Below are the code and all the weights of a small trained network. Each question names an input and a class and asks about switching units off, where a switched-off unit gives its printed mean instead of its output.

import numpy as np


def w(rows, s, z=0):
    codes = np.array(rows[::2]) - 128.0
    scale = np.full(codes.shape[1], s)
    scale[-1] = z or s
    return codes * scale


def f(y):
    return y / 2 * (1 + np.tanh(0.7978845608 * (y + 0.044715 * y**3)))


def log_softmax(a):
    a = a - a.max(-1, keepdims=True)
    return a - np.log(np.exp(a).sum(-1, keepdims=True))


def net(x, mask):
    res = np.array(x, float).reshape(1, 6) / 4 @ E
    y = f(res @ A[0][:, :-1].T + A[0][:, -1])
    res = res + np.where(mask, y, B[0][:, -1]) @ B[0][:, :-1]
    return log_softmax(res[-1] @ U[:, :-1].T + U[:, -1])


A, B = {}, {}
E = w([
[86,2,86,234],'x0',
[139,127,125,123],'x1',
[148,130,194,216],'x2',
[150,122,116,129],'x3',
[153,125,109,133],'x4',
[159,99,152,68],'x5',
],0.0077)
A[0] = w([
[135,53,132,130,28],'n1',
[27,171,183,123,185],'n2',
[184,92,122,106,177],'n3',
[172,68,77,65,134],'n4',
[85,112,109,108,2],'n5',
[171,116,161,152,28],'n6',
[86,121,72,85,56],'n7',
[60,125,153,113,182],'n8',
[248,103,216,195,134],'n9',
[71,127,107,149,158],'n10',
[114,188,75,181,107],'n11',
[106,117,88,95,37],'n12',
[134,98,92,165,202],'n13',
[113,99,97,155,51],'n14',
[143,200,144,122,47],'n15',
[117,122,69,104,42],'n16',
[192,125,175,174,188],'n17',
[158,133,106,164,59],'n18',
[63,225,60,179,46],'n19',
[158,224,133,110,29],'n20',
[64,162,42,114,57],'n21',
[181,66,137,111,227],'n22',
[119,124,69,92,58],'n23',
[153,140,176,97,158],'n24',
[117,154,105,93,11],'n25',
[76,153,114,145,252],'n26',
],0.013,0.0045)
B[0] = w([
[198,73,147,194,162],'n1',
[134,162,134,180,186],'n2',
[112,196,87,125,159],'n3',
[64,194,160,118,183],'n4',
[86,70,178,249,119],'n5',
[58,57,185,202,129],'n6',
[90,126,206,201,153],'n7',
[193,177,59,104,162],'n8',
[66,162,180,68,254],'n9',
[186,129,133,113,182],'n10',
[146,133,133,6,160],'n11',
[105,98,198,202,130],'n12',
[188,130,156,79,225],'n13',
[184,82,187,144,164],'n14',
[174,30,176,176,175],'n15',
[33,84,192,186,134],'n16',
[71,159,154,77,214],'n17',
[102,116,207,126,128],'n18',
[134,118,144,20,165],'n19',
[187,15,159,192,206],'n20',
[65,128,195,115,160],'n21',
[226,213,105,94,196],'n22',
[116,125,227,151,143],'n23',
[146,68,53,106,184],'n24',
[131,75,192,181,132],'n25',
[186,198,86,2,205],'n26',
],0.007,0.0066)
U = w([
[128,151,138,126,253],'0',
[176,44,168,182,17],'1',
[114,149,133,93,142],'2',
[5,123,213,155,64],'3',
[130,162,134,143,206],'4',
[138,166,116,129,99],'5',
],0.016,0.005)

Each question gives the input, the list of numbers given to net, and the class t.
The units are the neurons (one row each of A and B). Each row of codes is followed by its name. A weight is (code - 128) times the scale printed after its matrix; where a second scale follows, it is the last column's (A, B and U).
mask holds one flag per neuron, in row order. A switched-off neuron (its flag False) gives its mean, the last column of its row in B, instead of its output. The means were averaged over made-up inputs and are rounded, as every weight is.
A unit's drop is (log p(t) with every unit on - log p(t) with that unit switched off) / (log p(t) with every unit on - log p(t) with every unit switched off).
The circuit of an input: a set's keep is (log p(t) with only the set's units on - log p(t) with every unit switched off) / (log p(t) with every unit on - log p(t) with every unit switched off). Starting from the 12 units with the biggest drops (on a tie, the unit counted first), units are removed one at a time, each time the one whose removal leaves the highest keep (on an exact tie, the one counted first), for as long as the keep stays at least 0.8.
circuit, biggest first: the units of the circuit, biggest drop first
top k neurons: the k neurons with the biggest drops, biggest first
drop when u is switched off: that unit's drop, to one decimal
input [7,6,8,8,7,8], class 0: circuit, biggest first => [n22 n9]
input [4,-6,2,3,2,-8], class 2: circuit, biggest first => [n11 n19 n26]
input [-7,-3,1,-1,-7,-5], class 1: circuit, biggest first => [n20 n15]
input [0,2,-6,-4,-5,-5], class 3: top 3 neurons => [n21 n22 n7]
input [-7,5,7,0,-4,-6], class 1: circuit, biggest first => [n20]
input [7,-2,2,5,-2,-8], class 2: circuit, biggest first => [n26 n11]
input [-5,-2,8,-7,7,6], class 3: circuit, biggest first => [n9 n26]
input [-7,-5,8,-4,-8,5], class 3: top 3 neurons => [n9 n17 n22]
input [6,2,5,5,-8,2], class 4: circuit, biggest first => [n20 n22]
input [1,-3,-6,5,-4,5], class 3: top 2 neurons => [n4 n7]
input [-5,2,3,4,1,-2], class 1: top 3 neurons => [n20 n15 n4]
input [3,0,5,-4,3,-8], class 2: top 3 neurons => [n11 n19 n26]
input [-6,3,-1,5,-2,-4], class 1: top 3 neurons => [n20 n15 n9]
input [-8,3,0,-7,0,-5], class 1: top neuron => [n20]
input [-5,4,1,3,3,0], class 1: top 3 neurons => [n20 n15 n26]
input [-7,5,8,6,3,4], class 3: top 2 neurons => [n9 n17]
input [-1,-8,8,1,-8,3], class 3: drop when n9 is switched off => 0.4
input [-8,5,-4,5,7,3], class 1: drop when n20 is switched off => 0.4
input [5,2,3,5,4,4], class 0: drop when n22 is switched off => 0.2
input [-7,1,1,0,-5,-5], class 1: drop when n10 is switched off => 0.0
